Each row is followed by its class number.
[ 553 -182  346 -182  381 -189  174   -4  -48   65 -183 -418   82  499
  -16   -9   16  378  374 -202  -60  575  415  117 -212 -282  258 -208
  -80  113  -70  -42   31 -251]
10
[-159  133   69   -3  275  540 -148  231  169 -104 -122 -163  -83 -168
 -239  407  -20  192 -103  251  -40   23  438  280 -121  177 -203   97
  360   61  183    2 -110    2]
8
[-363 -394    7  271 -129 -441    1 -229 -304 -155  249  190   20  150
  283 -205  361   53 -203 -384  359 -137  460 -528  356  197  -12  192
 -308  227  110  134 -376   60]
4
[ -93  146 -243  280 -102  125 -248  -48 -103  319  155   73  178  154
  307 -307   86  -52   95  -94  195 -226  -72   52  -91  192   39  162
  114  295   98   90   -7 -118]
0
[  22   35 -322  -31 -106  412  -62   20  331  355    1  103 -169  -85
 -161   12   85  122   66  267 -175  125   33  231 -323   76 -145 -780
  247 -154  -16 -158 -152 -269]
10
[-427  257 -206  218   16  196 -222 -128  124  -64 -229 -203 -227 -356
  125  140  204 -327 -305   22  102 -538 -258  132  -39  102 -277  -20
  240 -202  197  111  -14 -130]
9
[ 163  146  221 -397 -226  233 -161   78  246   31  -54  -73   56    3
 -143  -45  -80  271  165 -147   59  360  133  127  -48  -44  -15   12
   36  124   -3  170 -205 -193]
2
[  93  136  157 -579    1  169  -92  233  311  -49 -356 -170 -308  -77
 -491  279 -239  342  -80  258 -199  310 -185  487 -277  156 -193 -488
   71 -142   92  -28  -52   45]
3
[ -80 -389   32  386  478 -140  -22 -232 -226   99   -8  -65 -110  435
  180   52  200  324 -102 -288 -134   38  153    1  353  -79 -173  -92
 -270   17  135 -136   85 -341]
7
[ 391 -110  190   13  310  340 -110  180 -335   -7 -166  173   31   81
  -45  369 -253   78 -120  163  -48  176   70  293 -112   31 -449 -130
   90   20   94  -72 -215  -87]
5
[-275  302 -207  167  -99 -280 -278 -287  -37    1  -33 -148 -105   39
  176 -139  188 -156 -229 -262   90 -355   53 -326  148    5  138  -53
    8  -67  110   86  352  142]
3
[-157 -282  -97  215   -5  151   80   33 -186  327  229  252  146  138
  105   76  157  -84  188  250  182  -53  220  169 -241  -35  162  224
  198  198   81  -30 -186 -111]
4
[ 428 -125  188   32  429  240  -81  -74   -9   -7 -112 -132  -72  159
 -181  298 -399  165  -48    7 -324  507 -168  419 -105 -135 -454  -84
  -40   30  105 -271   17 -329]
3
[ 756   19   40  284  182   27 -100 -101  -83  310   13   23  -10   11
    4   47 -421  -15   86 -114 -191  316 -382  160 -318 -143    2  -81
   16 -315  103   33  178 -170]
1
[-250 -347 -216  318  283 -246 -120 -260  -43 -392 -123 -228 -281  -92
  -90 -141  223  167 -272 -342  -88  158  -33  -44   86  107 -459 -344
 -525 -266  -31   62  -72  -70]
3
[-219   35 -166   95 -191 -266 -228 -473 -170  479  197  265  -70  229
  436 -314  137  -34  139  -68  165 -491 -236  -29  -73  226  172 -355
  184  288  112   24  171  -95]
4
[-177 -145 -118 -577 -170 -353  129  -14  175  440  -81 -318 -316  104
    2  -43  171   49  131   -3  -87  180 -185  -88 -194 -345  524 -618
  318   59  -35 -239  508 -227]
11
[ 173  243  169 -253 -227  278 -241 -115  273   58  -37   84 -298 -103
 -126  102  109   68   88  218  -74   54  267  213  -16  250 -447 -447
   21  -77    2   33  -94  -53]
2
[-276 -124 -176  -14  -28  -18  288   28    2  -35 -195  -42 -188   59
 -151  116  144   61  -53   46 -112   10 -230  118 -252   11   12 -123
 -210 -129  -50   95  -56   65]
12
[-112  102 -196   64 -270  147 -112   17   18   -2  141  -42  245  -95
  139 -273  103 -174  219   91  239   -1  147    4 -285   13  115  239
   58  276  -14  269 -146   34]
7
[ 247  155   16 -101   -4  287  193  313  379  115 -222 -296 -178  -19
 -297  299  -89  171   63  137  -94   90 -128  405 -391   35  157  -38
  163 -122  170  -92 -105  -28]
6
[ -82  135 -121 -212 -269  204  156  -66  262  151  -44  143 -312 -236
 -238   75 -101  327  -94  289 -117   -8  -94  372  -89  298 -409 -530
  112   33  151    7 -146   50]
8
[-181  296 -227   14   44 -303 -314 -158   -9  -54 -115 -562 -199 -228
   65  -27  127 -218 -140 -135   44 -150  -36 -302 -193 -157  139 -587
  376 -211  122 -161  374   62]
10
[ 200  -34  -78  433  216  -11 -241  -26   65  -42  106 -132  -80  288
  321 -273 -206  208 -279 -437   57 -174   90 -134  562  153  166  424
 -186   -4   11 -116  -81  -77]
9
[ 511 -337  122  163  591  -23   25  228 -310 -112 -166 -457   44   74
 -213  326 -277   20  -48 -172 -204  695  168  112 -435 -323 -160   58
   34 -183  133   -6   46 -104]
8
[ 612  -57  295 -376 -125   98  214   34  -17   30 -314 -130  -31 -307
 -351  210 -417  208  282  453 -208  444   58  233  -98 -138  229   17
  -55 -154  -74   30  -63  171]
12
[-519  138 -209  249 -177  -62 -197 -273 -232   29  181  371  -73   17
   69    4  171  -47 -358 -187  112 -313  -23 -325  -51  256 -311 -263
  -94 -106  160  282   33  134]
7
[-567  170 -145  -82  -12  -88 -177 -194 -117  -29 -169 -226 -164  -95
 -100 -105  154  114 -168  -32 -120 -208 -249  155 -164   15 -314 -612
   18  -97   38  256  301   47]
0
[ 504 -230  349 -270  247 -331 -100   95  -37 -327  -99 -519  146 -114
 -220  -13 -602    6   49 -301  -97  869  107 -153 -477 -175  185  -37
  -55   18  -19  115  -44  150]
11
[-203    2  129 -304   -9  -97   54  126   33  -70  -24 -160  -23  209
    9  -99   55  360 -138 -337  116  167  149 -133  144   30    4  102
   -1  271   48  108  -74  -17]
2
[-223   40 -274 -238 -180 -184 -153   48  -82  124  -11 -133  123   43
  112 -235  -24 -134  107   25   82  210  -55  131 -147 -127  245 -168
  180  262  -71   82   54    5]
8
[ 161  -62  499 -516  -77  210   86  129   24  -65  -79  197  -15  193
 -147   75   13  483   21  -13   96  281  268  315   -5  167 -573 -309
  -69  222   -7   70 -429 -139]
2
[ 202 -269  -68  188  133 -342  122  -38  -22 -130  -93 -312   11 -189
   98 -308 -200  179 -224 -477   23  337  193 -354  263   -7  244   61
 -211  -73  -45  116 -201   70]
5
[ 252 -200  456 -270  164  226 -169   35   84    5 -218 -158    4  157
  -45  184   79  168  202   94  -19  236  264  364  -79  -12 -154 -301
    7  121  -42 -209 -256 -410]
5
[-206  130    0 -368 -228 -334 -114 -160  -55  -69   -4  134  272  207
  286 -491 -186 -143  247  189  101   -8 -260   49 -264   58  378 -387
  189  325 -304   -8  -46   57]
0
[ 290 -189  152 -143  431   43   77  132   44   67 -148 -225 -113  346
  -39  277   42   71  211  -18 -238  327 -195  519 -150 -359 -195 -251
   34   19   16 -397  180 -444]
6
[ 318 -246  189  156  -33 -224   10  -96 -177 -183   74  -66   12 -161
  -27   45 -141  -72 -115 -178  138  356  108 -255  -40  126  -90  -11
 -137 -155   26   29 -269   28]
11
[ 784 -221  405 -187   58 -277 -286  -50 -291   38   18 -207   32  159
  -10  124 -501   12   35  -46  -56  700  306 -111 -114 -190  254  354
 -182   59  126   36   60  -10]
5
[ -69   59 -146 -188  173  280   71  108  375   59 -117 -137 -207  243
  -96   61  151  316  -30   66 -237  -23  195  380   -8  -82 -188 -366
   86  135   24   41   40 -165]
10
[ 318  -99 -168   26  -36   48  153  -71   82  299 -116 -218   14  -65
  129  -74 -100   16  103  212  -37   27  187 -143  -56  -77  611  -18
  382  156    3  -37  131  -43]
11
[ -79 -296  380 -564  171 -733  363  -21  -53  -71 -272 -511  -41  368
  -16  -92  205  115  233 -326   22  666   83 -118 -361 -213  335 -428
   25  196 -120   59   -8 -134]
3
[ -71 -179  119 -362  235   66 -348   43  122   94 -139 -395 -343   71
 -168  144  -21  262  -82 -129 -149  207 -159  215 -141  -98   56 -246
  116 -124  -13  -67  239 -277]
2
[ -54   91  135 -747  -32   47  -23  398  337  -68 -314 -446 -196   31
 -285  -50  168  431  193 -129   61  579  350  373 -268   17 -160 -584
   33  163  -26   56 -130 -124]
8
[ 267   28   56 -431 -161  226  151  285  482   16 -168  -62 -140 -231
  -79    7  -42   24 -137  218  -26  145   10  466  -30   87 -252  -93
  105   26   53 -114 -274 -194]
6
[ -67  332 -207 -254 -346  -63  244   99  371 -241 -128  123 -175    7
 -222   -8  -69  -68 -159  176 -114   79 -368  279  -64  157 -253 -102
 -249 -175  -41  104 -115  187]
2
[ -35 -317  299 -388  -48 -265   31    9 -126  137 -214 -330   -4  -42
  -74   67  -53   19  145  -37  121  494  -55 -128 -376 -205  530 -135
  -18   52 -102  -93 -130 -163]
1
[ 489 -176  259  -46  375  435 -179  326  -79  -29  -89  147 -118  179
 -367  579 -210   87 -134  207 -327  342 -128  493 -337   44 -820 -179
 -118 -263  252  -91    8 -199]
11
[ -85  -85  115 -394  -96 -113  165  -82  379  208  -30 -113 -302  102
  -31  101   84   26   15   29 -164   67 -127  197  -51  -87  -46  101
 -154  153  164   -1  157 -227]
7
[ -77 -223  -19  -14  -57  -20  250   10  -71  350  107  133 -118  -45
   51  -11  212   33  -54  139   95 -171   85   56 -215   -4  -53 -359
  326  -35   10  -71   -1  -99]
0
[-273  -17  -98 -446 -222    9    2   36   35  -80 -147  326 -166 -111
 -248  -72 -327  301 -360  249 -168   47 -442  324   -8  323 -445 -649
 -214  -75  -30   95 -108  198]
11
[-439   25  -64 -718 -114 -144  104  174  180 -256 -386 -140 -407   13
 -374   80  224  384 -142   13  -53  200 -139  316  159  106 -283 -761
 -348  -56 -164   56    7   70]
7
[ 147  109 -158  564  213  119 -145   29  139  -19   -6 -311  223 -150
   49 -147  -37  -28    7 -178   13   37  277 -219   -6  -87  224   -7
  160 -300   96 -199   -5 -102]
7
[ 489 -115  250  -53  296  250 -531  152 -364 -156   37  210   18  415
  -64  285 -271   79 -219 -157 -184  309  -78  305 -184  -35 -545  140
 -249 -101  114  290   16 -158]
6
[ 169  -12   56  -96  159  137  159    4  215 -195 -226 -381  154  -13
   11 -116   97  -40  184   37  -58  303  125  253 -212 -270  -77 -114
  -25  -10 -167  -20 -181 -343]
10
[ 159   62  -81 -283  -96  298  -87  149  461 -266 -154   84 -249  -57
 -362   12 -355  395  -85    4 -296  342  181  318  224  147 -315 -500
 -332  -31 -165  -62 -375  129]
8
[-157 -356 -195  514  203 -247   18 -167 -231 -288 -200 -413   30   16
  192  -55  361  -81  -59 -104  153   33  293 -173  216 -154  149  165
 -273  -59   45  -30 -114 -133]
11
[ 270 -252  328 -203  296 -172  -31   20  134   56 -269 -651  -98  443
  195   77  270  -14  117  -43   -6  265  410  194  127 -258  205  145
   53  334   54 -354   35 -465]
3
[ 218  207  102 -372  -82  132  -89   39  283  100 -131 -148 -114 -154
 -118   45  -45  107  116  -56  -39  420  204   77 -349 -110  -64 -355
  224  -34   97   97   66 -229]
5
[-133  -67  346 -610  -89    6 -151   80  -26 -107  -93  142 -178  410
  -87  179  191  219 -106   42  -53  216   39  461  -16  163 -590 -500
 -170  259   19  102 -192 -200]
6
[ 233 -220  -30  167  454  145  -89   66   80 -271 -346 -509 -150   80
 -178  199  -32  112 -104 -235 -349  457  -27  391  104 -231 -481 -330
 -268 -120   11 -236  -94 -333]
12
[ 253  -91  279  -80  138 -255 -166 -154 -310   44   12   78  -70  492
  427 -135   41  315 -119 -146  130  -79  105   42  400  192   -8  175
  -96  248  109   24   39 -179]
6
[-365  -36  -49 -386   42  -24   43   -1  217 -161 -245 -190 -339  -12
 -251  100  -79  261 -117  251 -231  262 -185  489   39   -1 -392 -634
  -38   51   27 -164  -48 -107]
9
[ 195  223 -191  390 -122  294   66 -181  337  -98   18  365  211  121
  324 -350 -162  105  -48 -214   -8 -209  -89   26  272  219  -58  133
  -84  107  -51  -14 -442 -201]
12
[ 397 -215  338  -11  545 -203 -178   90 -268   79   19 -722 -213  208
 -148  375   57   99  147 -241 -175  509  147   45 -387 -318 -259 -140
  143  -52  319  -57  353 -184]
10
[ -91 -296   79 -402  -66 -405  289   31    5 -111   22  117 -254  271
 -262  146    4  221   56   95 -157  282 -125  -61 -249  -34  -50 -318
 -344   47   47  -53   70  158]
7
[-475 -256  127  237  -29 -579 -133 -323 -491   47  212 -220   33  -13
  206   80  400 -280  101  -95  254 -108  188 -561 -401  -70  348  216
  193   66  275  129  216  110]
12
[-543  -49  -12 -405 -145 -188  -61  -16 -254 -247   97  219  294 -150
 -150 -242 -165  -46   21  117   94  270 -107  118 -392  -23 -276 -663
  117  171 -284  120 -148  303]
2
[ 297   42  141 -322   88   -2  -28  134  192 -219 -483 -585 -199   73
 -213  173  -16  102   -3  172 -227  290  147  429   96  -43 -137 -154
 -237   61   33 -153   27  -20]
12
[ 352  -55  152 -436 -237  -68   14   36  -33   15  -42  -90 -225 -104
 -267  124 -265  382  -74   44    3  531  309 -117   78   69  117 -224
   26   65   45  191  -14  164]
11
[  56 -176 -232  514  300  111  -31 -231  162 -199  -92 -140  -41   50
  181 -223  -82  285   -7 -267 -101  129  -19   60  414   69  140  318
 -358  -42  -98 -141 -197 -273]
12
[  21   82 -116  -10   17  250 -323 -115   36  544  -85  -69 -270  280
  197  130  187   44   14   88   29 -356 -150  247  -97   41  252   70
  266   38  131  -20  287 -318]
2
[-375  264 -249  180   32   88  -42 -197  121 -230  -32  -27   15 -294
  -16   -5  121 -103 -112  201   17 -113   20   33  -50   56 -265 -156
   66 -137   70  -52    4  -23]
10
[  22 -375 -261  272  435  -53 -197  -22 -122  -15 -112  -83 -119  378
  -28  134  -74 -169 -132 -224 -395  274 -508  333 -278 -319  -99 -214
 -377 -351  -92  -79  140 -330]
6
[-114 -214 -281  465  -56 -183  -64 -268   50   33    8 -113 -139   65
  180 -165  271  222 -173 -475  190   53  190 -237  342  102   98   86
 -389   32  170  -43 -224 -272]
5
[ 373 -268   29  187  438  -92 -369  112  -40 -163  -84 -287    2  283
  -92   62 -351  146  -89 -383 -262  647  -21  110  -51 -258  -29  -12
 -321  -50   84  -20  -30 -168]
1
[ -89  113  -48   62  196  -42 -250 -154 -111   -4 -209 -191  -47   18
  149  -21  103   60 -262 -278   16 -272 -108 -118   59  -47    8  265
   27 -129  175  316  319 -103]
2
[ 187 -330  466 -426  255 -401  178 -115 -163   65 -138 -515    0  454
   57   73  198  111  372 -197   23  634  226  -75 -361 -346  380 -129
  -18  188 -129  -36   58 -392]
10
[  58  178 -271   23 -160  -11 -142   25  135  -38  -19   77  159   16
  192 -414 -126  -22  -14 -111  128  -53 -207   59  -14  259  135  -37
   90  112 -118  206 -236   80]
2
[ 148 -285  416 -349   47 -602   62   -4 -243  -18  -85 -716   86   50
  -81  -20 -130   40  191 -323  132  899  470 -474 -373 -156  570 -282
  188  193  -59 -131 -121    7]
8
[  73 -228  245 -266   52  182  207  -34   41  373 -117 -261 -361 -230
 -313  442 -111  353  155  299  -78  328  103  256 -434   29  -13 -250
  304   81  249 -190  -69 -149]
8
[ 432   38  127 -428   82 -227  175  107  308   59 -276 -383   58  405
  132 -165    7   16  250  136 -182  186  158  167  108 -214  568  -13
  185  184 -103 -131  227 -233]
4
[-778   46 -209  122  226 -140 -204 -146 -272  142 -113    6 -156  184
   41  159  430  -17 -204 -235  -42 -226 -140  -20  -63 -117 -223 -420
  -92  -39  135  150  408  -53]
1
